Below are the code and all the weights of a small trained network. Each question names an input and a target symbol and asks about switching units off, where a switched-off unit gives its printed mean instead of its output.

import numpy as np


def w(rows, s, z=0):
    codes = np.array(rows[::2]) - 128.0
    scale = np.full(codes.shape[1], s)
    scale[-1] = z or s
    return codes * scale


def norm(h):
    return h / np.sqrt((h * h).mean(-1, keepdims=True) + 1e-5)


def f(y):
    return y / 2 * (1 + np.tanh(0.7978845608 * (y + 0.044715 * y**3)))


def softmax(a):
    e = np.exp(a - a.max(-1, keepdims=True))
    return e / e.sum(-1, keepdims=True)


def log_softmax(a):
    a = a - a.max(-1, keepdims=True)
    return a - np.log(np.exp(a).sum(-1, keepdims=True))


def net(x, mask):
    ids = ['ΓΘΞΠΨαβδεζημστω'.index(c) for c in x.split()]
    T = len(ids)
    res = E[ids] + P[:T]
    u = 0
    for l in range(3):
        q, k, v = (norm(res) @ M[l].T for M in (Q, K, V))
        z = softmax(np.where(np.tri(T) > 0, q @ k.T / 2**0.5, -1e9)) @ v
        res = res + np.where(mask[u], z, O[l][:, -1]) @ O[l][:, :-1]
        u += 1
        y = f(norm(res) @ A[l][:, :-1].T + A[l][:, -1])
        res = res + np.where(mask[u : u + 8], y, B[l][:, -1]) @ B[l][:, :-1]
        u += 8
    return log_softmax(norm(res)[-1] @ U[:, :-1].T + U[:, -1])


Q, K, V, O, A, B = {}, {}, {}, {}, {}, {}
E = w([
[108,99,166,169],'Γ',
[136,205,160,254],'Θ',
[140,149,69,46],'Ξ',
[137,100,117,174],'Π',
[179,166,174,136],'Ψ',
[109,29,99,94],'α',
[157,11,182,132],'β',
[135,102,119,172],'δ',
[97,125,173,139],'ε',
[103,120,170,140],'ζ',
[83,141,77,186],'η',
[139,91,110,176],'μ',
[139,92,111,186],'σ',
[220,147,192,103],'τ',
[67,90,69,152],'ω',
],0.02)
P = w([
[253,95,128,111],'0',
[185,79,206,172],'1',
[159,112,182,158],'2',
[143,131,157,152],'3',
[123,141,143,150],'4',
[107,150,132,139],'5',
[87,160,122,138],'6',
[68,175,120,130],'7',
[50,189,117,125],'8',
[37,208,110,121],'9',
[25,227,107,117],'10',
[28,198,83,134],'11',
],0.0071)
Q[0] = w([
[215,114,152,2],'L0H1',
[157,236,148,192],'L0H1',
],0.0072)
K[0] = w([
[253,15,159,104],'L0H1',
[236,237,165,150],'L0H1',
],0.0075)
V[0] = w([
[194,118,85,210],'L0H1',
[124,254,137,229],'L0H1',
],0.0056)
O[0] = w([
[8,166,99,166,251],'L0H1',
[181,165,184,149,207],'L0H1',
],0.012,0.002)
A[0] = w([
[95,132,135,2,46],'L0N1',
[15,201,237,135,128],'L0N2',
[168,190,29,182,105],'L0N3',
[45,155,92,133,158],'L0N4',
[220,60,156,177,208],'L0N5',
[199,197,74,150,252],'L0N6',
[156,179,234,110,210],'L0N7',
[76,222,121,134,46],'L0N8',
],0.0091,0.0029)
B[0] = w([
[177,188,77,77,135],'L0N1',
[81,59,105,171,254],'L0N2',
[64,99,161,162,168],'L0N3',
[83,90,67,92,186],'L0N4',
[104,155,160,160,189],'L0N5',
[92,71,189,159,164],'L0N6',
[154,162,122,172,206],'L0N7',
[162,160,253,106,150],'L0N8',
],0.011,0.0064)
Q[1] = w([
[7,74,94,117],'L1H1',
[156,119,179,151],'L1H1',
],0.011)
K[1] = w([
[1,55,232,25],'L1H1',
[200,4,91,188],'L1H1',
],0.0054)
V[1] = w([
[99,2,191,149],'L1H1',
[45,181,164,90],'L1H1',
],0.0074)
O[1] = w([
[110,87,183,2,253],'L1H1',
[204,159,74,59,130],'L1H1',
],0.0095,0.0069)
A[1] = w([
[141,90,238,142,253],'L1N1',
[179,49,121,248,125],'L1N2',
[88,94,48,113,54],'L1N3',
[219,109,93,163,160],'L1N4',
[207,204,172,137,67],'L1N5',
[36,163,136,196,56],'L1N6',
[28,137,179,126,46],'L1N7',
[241,145,108,46,36],'L1N8',
],0.011,0.0047)
B[1] = w([
[183,178,73,133,250],'L1N1',
[114,188,159,103,178],'L1N2',
[113,173,57,108,147],'L1N3',
[106,163,165,104,119],'L1N4',
[129,51,33,130,133],'L1N5',
[113,90,174,155,183],'L1N6',
[93,91,194,160,194],'L1N7',
[121,250,124,158,130],'L1N8',
],0.012)
Q[2] = w([
[136,190,148,157],'L2H1',
[248,154,42,158],'L2H1',
],0.012)
K[2] = w([
[94,213,144,214],'L2H1',
[254,95,34,250],'L2H1',
],0.0078)
V[2] = w([
[187,220,164,60],'L2H1',
[148,93,117,254],'L2H1',
],0.007)
O[2] = w([
[95,102,129,94,1],'L2H1',
[130,4,76,187,220],'L2H1',
],0.013,0.0047)
A[2] = w([
[148,196,77,149,121],'L2N1',
[90,128,60,117,3],'L2N2',
[94,105,132,169,101],'L2N3',
[182,165,162,189,85],'L2N4',
[90,222,168,84,195],'L2N5',
[172,102,157,90,87],'L2N6',
[209,140,7,91,87],'L2N7',
[62,82,162,171,150],'L2N8',
],0.015,0.0064)
B[2] = w([
[61,113,114,128,135],'L2N1',
[106,64,74,121,135],'L2N2',
[165,114,160,89,183],'L2N3',
[139,138,28,91,164],'L2N4',
[69,194,115,110,135],'L2N5',
[150,94,182,188,123],'L2N6',
[161,183,248,106,159],'L2N7',
[126,171,128,93,248],'L2N8',
],0.014)
U = w([
[111,126,132,113,110],'Γ',
[247,148,142,93,48],'Θ',
[75,222,109,96,36],'Ξ',
[178,113,59,132,220],'Π',
[38,72,169,176,116],'Ψ',
[133,134,155,100,43],'α',
[93,90,124,129,176],'β',
[70,59,82,135,255],'δ',
[130,124,133,145,79],'ε',
[167,69,139,8,91],'ζ',
[116,113,127,136,72],'η',
[105,95,124,131,119],'μ',
[185,23,157,107,155],'σ',
[79,164,97,240,77],'τ',
[135,121,127,148,69],'ω',
],0.013,0.0049)

Each question gives the input, a string of symbols that net reads in full, and the target symbol t.
The units are the heads (2 rows each of Q, K, V and O) and the neurons (one row each of A and B). Each row of codes is followed by its name. A weight is (code - 128) times the scale printed after its matrix; where a second scale follows, it is the last column's (O, A, B and U).
mask holds one flag per unit, layer by layer, with each layer's heads first. A switched-off unit (its flag False) gives its mean, the last column of its rows in O or B, instead of its output. The means were averaged over made-up inputs and are rounded, as every weight is.
A unit's drop is (log p(t) with every unit on - log p(t) with that unit switched off) / (log p(t) with every unit on - log p(t) with every unit switched off).
The circuit of an input: a set's keep is (log p(t) with only the set's units on - log p(t) with every unit switched off) / (log p(t) with every unit on - log p(t) with every unit switched off). Starting from the 12 units with the biggest drops (on a tie, the unit counted first), units are removed one at a time, each time the one whose removal leaves the highest keep (on an exact tie, the one counted first), for as long as the keep stays at least 0.8.
units of the circuit, in order: the units of the circuit, biggest drop first
most important unit: the unit with the biggest drop
top k neurons: the k neurons with the biggest drops, biggest first
top k neurons in layer l: the k neurons of layer l with the biggest drops, biggest first
input σ ω σ Ξ Θ δ Π σ σ σ, target Ψ: units of the circuit, in order : [L1N6]
input Π ζ σ ζ ε ζ, target Π: units of the circuit, in order : [L0H1, L1N1, L0N7, L2N7]
input μ β Θ ε μ, target Π: top 3 neurons : [L1N1, L2N4, L0N2]
input Ξ Ξ ζ, target Ξ: top 2 neurons in layer 2 : [L2N4, L2N7]
input σ ζ σ, target Θ: top 2 neurons in layer 0 : [L0N2, L0N4]
input σ η δ β σ ζ η σ σ Ψ, target Π: top 2 neurons : [L2N4, L0N6]
input ζ Ψ α Γ σ Π, target Ψ: top 3 neurons in layer 1 : [L1N7, L1N2, L1N6]
input σ ε δ, target Π: top 2 neurons in layer 0 : [L0N2, L0N4]
input Γ β μ, target ζ: top 3 neurons : [L1N2, L0N7, L0N2]
input σ ζ ε ζ Ψ Ξ ζ ω ζ μ, target Θ: top 2 neurons : [L1N1, L0N2]
input ω ζ β Π σ Ξ μ σ Ψ, target Π: top 3 neurons : [L0N6, L2N4, L1N5]
input Ξ α ζ ζ ζ δ, target Θ: top 3 neurons in layer 1 : [L1N1, L1N7, L1N3]
input Ξ Ξ σ α η Ψ ζ η σ σ σ ζ, target Ψ: top 3 neurons : [L0N2, L1N7, L2N7]
input σ Ξ Ξ ζ, target Ξ: top 3 neurons in layer 2 : [L2N7, L2N4, L2N8]
input σ ω α Γ α Ψ μ ζ Π, target Θ: units of the circuit, in order : [L0H1]
input δ μ α ω Γ σ ω Γ ζ β ζ ε, target Θ: top 2 neurons : [L0N7, L1N1]
input ε Ξ σ, target Ξ: top 2 neurons : [L1N2, L0N2]
input Ψ Ξ ε τ Π ζ ζ μ, target Θ: top 2 neurons : [L0N2, L1N1]
input ζ σ Ξ ζ Γ, target Θ: top 2 neurons in layer 0 : [L0N3, L0N4]
input Ψ Θ σ, target τ: top 2 neurons in layer 1 : [L1N2, L1N6]
input Π σ μ, target Ψ: top 2 neurons in layer 2 : [L2N4, L2N7]
input ζ η α ω Γ η Ξ Π Θ ζ ζ ζ, target Θ: top 2 neurons : [L1N1, L0N8]
input β ζ Γ, target Θ: most important unit : L1N1
input μ ζ ω σ ζ ε σ, target Π: top 2 neurons in layer 0 : [L0N2, L0N4]
